Below is a small trained network, with its code and all its weights. Each question gives an input and a class and asks what happens when units are switched off, that is, made to give their printed mean instead of their output.

import numpy as np


def w(rows, s, z=0):
    codes = np.array(rows[::2]) - 128.0
    scale = np.full(codes.shape[1], s)
    scale[-1] = z or s
    return codes * scale


def f(y):
    return np.maximum(y, 0)


def log_softmax(a):
    a = a - a.max(-1, keepdims=True)
    return a - np.log(np.exp(a).sum(-1, keepdims=True))


def net(x, mask):
    res = np.array(x, float).reshape(1, 5) / 4 @ E
    y = f(res @ A[0][:, :-1].T + A[0][:, -1])
    res = res + np.where(mask, y, B[0][:, -1]) @ B[0][:, :-1]
    return log_softmax(res[-1] @ U[:, :-1].T + U[:, -1])


A, B = {}, {}
E = w([
[130,128,129],'x0',
[221,182,41],'x1',
[128,126,126],'x2',
[144,2,44],'x3',
[228,94,191],'x4',
],0.0081)
A[0] = w([
[73,33,194,56],'N1',
[37,97,152,102],'N2',
[53,174,37,171],'N3',
[97,15,106,120],'N4',
[133,49,102,53],'N5',
[15,119,77,124],'N6',
[230,209,107,117],'N7',
[134,105,89,99],'N8',
[105,190,146,69],'N9',
[108,213,161,66],'N10',
[145,53,86,44],'N11',
[42,123,170,163],'N12',
[37,152,41,41],'N13',
[113,63,65,72],'N14',
[194,188,81,28],'N15',
[132,85,110,29],'N16',
[123,197,162,51],'N17',
[202,145,220,81],'N18',
[56,73,255,30],'N19',
[54,105,213,37],'N20',
[230,133,36,91],'N21',
[221,86,198,15],'N22',
[187,93,179,160],'N23',
[130,181,175,78],'N24',
[139,188,31,143],'N25',
[196,73,157,108],'N26',
[188,253,62,72],'N27',
[140,58,82,44],'N28',
[84,201,213,113],'N29',
[200,76,152,93],'N30',
[166,231,205,73],'N31',
[129,199,159,43],'N32',
[127,100,169,138],'N33',
[174,125,58,118],'N34',
[130,74,101,2],'N35',
],0.011,0.0093)
B[0] = w([
[111,64,156,190],'N1',
[151,77,143,199],'N2',
[88,183,182,255],'N3',
[154,176,65,216],'N4',
[125,119,55,159],'N5',
[103,173,159,224],'N6',
[104,106,149,230],'N7',
[117,136,115,150],'N8',
[69,141,89,165],'N9',
[86,91,66,190],'N10',
[104,88,46,160],'N11',
[157,110,156,243],'N12',
[26,209,151,180],'N13',
[129,146,60,175],'N14',
[109,47,146,164],'N15',
[118,121,81,132],'N16',
[123,111,45,167],'N17',
[55,162,107,190],'N18',
[94,62,132,210],'N19',
[97,84,130,184],'N20',
[106,63,157,216],'N21',
[2,176,150,156],'N22',
[95,192,160,198],'N23',
[100,113,56,173],'N24',
[122,85,172,226],'N25',
[13,226,149,171],'N26',
[120,54,139,226],'N27',
[109,115,92,159],'N28',
[170,136,57,244],'N29',
[56,182,127,165],'N30',
[118,113,74,230],'N31',
[106,110,69,163],'N32',
[158,116,143,168],'N33',
[110,103,154,187],'N34',
[145,129,27,133],'N35',
],0.0097,0.0077)
U = w([
[118,118,58,82],'0',
[117,118,134,249],'1',
[121,122,138,249],'2',
[103,71,155,43],'3',
[83,156,145,35],'4',
[176,146,152,137],'5',
[249,145,141,84],'6',
],0.017,0.014)

Each question gives the input, the list of numbers given to net, and the class t.
The units are the neurons (one row each of A and B). Each row of codes is followed by its name. A weight is (code - 128) times the scale printed after its matrix; where a second scale follows, it is the last column's (A, B and U).
mask holds one flag per neuron, in row order. A switched-off neuron (its flag False) gives its mean, the last column of its row in B, instead of its output. The means were averaged over made-up inputs and are rounded, as every weight is.
A unit's drop is (log p(t) with every unit on - log p(t) with that unit switched off) / (log p(t) with every unit on - log p(t) with every unit switched off).
The circuit of an input: a set's keep is (log p(t) with only the set's units on - log p(t) with every unit switched off) / (log p(t) with every unit on - log p(t) with every unit switched off). Starting from the 12 units with the biggest drops (on a tie, the unit counted first), units are removed one at a time, each time the one whose removal leaves the highest keep (on an exact tie, the one counted first), for as long as the keep stays at least 0.8.
circuit, biggest first: the units of the circuit, biggest drop first
top k neurons: the k neurons with the biggest drops, biggest first
drop of u: that unit's drop, to one decimal
input [6,-2,3,6,-7], class 4: top 2 neurons -> (N13, N3)
input [-1,2,2,1,4], class 4: top neuron -> (N26)
input [-1,7,3,-3,8], class 4: circuit, biggest first -> (N26, N22)
input [5,0,5,3,-7], class 4: top 2 neurons -> (N13, N3)
input [0,4,2,3,-7], class 4: circuit, biggest first -> (N13, N3)
input [3,-7,-4,-8,-7], class 0: circuit, biggest first -> (N29, N10)
input [-3,7,2,-2,-7], class 3: circuit, biggest first -> (N27, N25)
input [6,-7,-7,5,-8], class 4: top 2 neurons -> (N13, N6)
input [3,2,0,6,7], class 4: drop of N3 -> -0.1
input [1,-7,-6,-7,-1], class 0: drop of N29 -> 0.4
input [2,8,-4,1,4], class 3: drop of N21 -> 0.2
input [-6,3,-6,-3,7], class 4: drop of N22 -> 0.2
